Below is a small trained network, with its code and all its weights. Each question gives an input and a class and asks what happens when units are switched off, that is, made to give their printed mean instead of their output.

import numpy as np


def w(rows, s, z=0):
    codes = np.array(rows[::2]) - 128.0
    scale = np.full(codes.shape[1], s)
    scale[-1] = z or s
    return codes * scale


def f(y):
    return np.maximum(y, 0)


def log_softmax(a):
    a = a - a.max(-1, keepdims=True)
    return a - np.log(np.exp(a).sum(-1, keepdims=True))


def net(x, mask):
    res = np.array(x, float).reshape(1, 4) / 4 @ E
    y = f(res @ A[0][:, :-1].T + A[0][:, -1])
    res = res + np.where(mask, y, B[0][:, -1]) @ B[0][:, :-1]
    return log_softmax(res[-1] @ U[:, :-1].T + U[:, -1])


A, B = {}, {}
E = w([
[109,85,246],'x0',
[128,129,128],'x1',
[24,145,109],'x2',
[117,28,88],'x3',
],0.013)
A[0] = w([
[205,131,95,139],'n0',
[141,233,136,69],'n1',
[253,107,150,152],'n2',
[154,176,73,88],'n3',
[126,104,229,129],'n4',
[122,193,225,110],'n5',
[35,164,97,242],'n6',
[73,147,84,120],'n7',
[114,189,137,147],'n8',
[114,53,61,120],'n9',
[112,54,141,96],'n10',
[150,246,99,110],'n11',
[186,106,120,158],'n12',
[181,138,126,148],'n13',
[235,80,190,155],'n14',
[55,136,146,95],'n15',
[114,67,90,162],'n16',
[171,112,186,121],'n17',
[49,127,164,116],'n18',
[46,159,70,150],'n19',
[170,170,19,4],'n20',
],0.014,0.0028)
B[0] = w([
[66,155,122,200],'n0',
[184,125,190,216],'n1',
[110,179,151,242],'n2',
[130,84,77,203],'n3',
[122,106,9,240],'n4',
[181,51,152,225],'n5',
[137,152,148,239],'n6',
[89,155,115,195],'n7',
[180,101,186,186],'n8',
[184,109,214,217],'n9',
[194,97,144,198],'n10',
[162,94,139,241],'n11',
[97,139,154,183],'n12',
[101,204,141,175],'n13',
[93,160,128,252],'n14',
[96,166,130,189],'n15',
[156,122,236,198],'n16',
[96,134,76,197],'n17',
[75,187,82,203],'n18',
[106,154,131,228],'n19',
[107,88,53,244],'n20',
],0.011)
U = w([
[81,254,138,63],'0',
[199,72,184,73],'1',
[114,90,70,252],'2',
],0.021,0.0033)

Each question gives the input, the list of numbers given to net, and the class t.
The units are the neurons (one row each of A and B). Each row of codes is followed by its name. A weight is (code - 128) times the scale printed after its matrix; where a second scale follows, it is the last column's (A, B and U).
mask holds one flag per neuron, in row order. A switched-off neuron (its flag False) gives its mean, the last column of its row in B, instead of its output. The means were averaged over made-up inputs and are rounded, as every weight is.
A unit's drop is (log p(t) with every unit on - log p(t) with that unit switched off) / (log p(t) with every unit on - log p(t) with every unit switched off).
The circuit of an input: a set's keep is (log p(t) with only the set's units on - log p(t) with every unit switched off) / (log p(t) with every unit on - log p(t) with every unit switched off). Starting from the 12 units with the biggest drops (on a tie, the unit counted first), units are removed one at a time, each time the one whose removal leaves the highest keep (on an exact tie, the one counted first), for as long as the keep stays at least 0.8.
circuit, biggest first: the units of the circuit, biggest drop first
unit that matters most: the unit with the biggest drop
top k neurons: the k neurons with the biggest drops, biggest first
drop when u is switched off: that unit's drop, to one decimal
input [-7,-5,-8,2], class 0: circuit, biggest first -> (n2)
input [6,-2,4,4], class 2: top 2 neurons -> (n4 n18)
input [6,7,-4,5], class 2: top 2 neurons -> (n4 n17)
input [8,2,-4,7], class 2: top 3 neurons -> (n4 n17 n14)
input [-7,-3,-6,7], class 1: top 2 neurons -> (n9 n16)
input [5,-4,5,6], class 1: top 4 neurons -> (n10 n16 n9 n14)
input [6,1,3,5], class 2: top 3 neurons -> (n4 n18 n1)
input [6,8,1,5], class 2: top 2 neurons -> (n4 n1)
input [-2,2,3,2], class 0: top 3 neurons -> (n5 n4 n11)
input [0,1,8,8], class 0: top 2 neurons -> (n18 n5)
input [2,-1,3,2], class 0: top 2 neurons -> (n5 n20)
input [-8,-2,6,0], class 2: top 2 neurons -> (n20 n3)
input [3,-8,0,-3], class 1: top 2 neurons -> (n5 n20)
input [4,-1,-3,-7], class 1: unit that matters most -> n5
input [-4,3,-7,7], class 0: top 3 neurons -> (n0 n2 n5)
input [-4,-2,-5,8], class 1: drop when n9 is switched off -> 0.3
input [-1,5,0,-1], class 1: drop when n19 is switched off -> 0.2
input [2,-1,6,6], class 0: drop when n1 is switched off -> 0.2
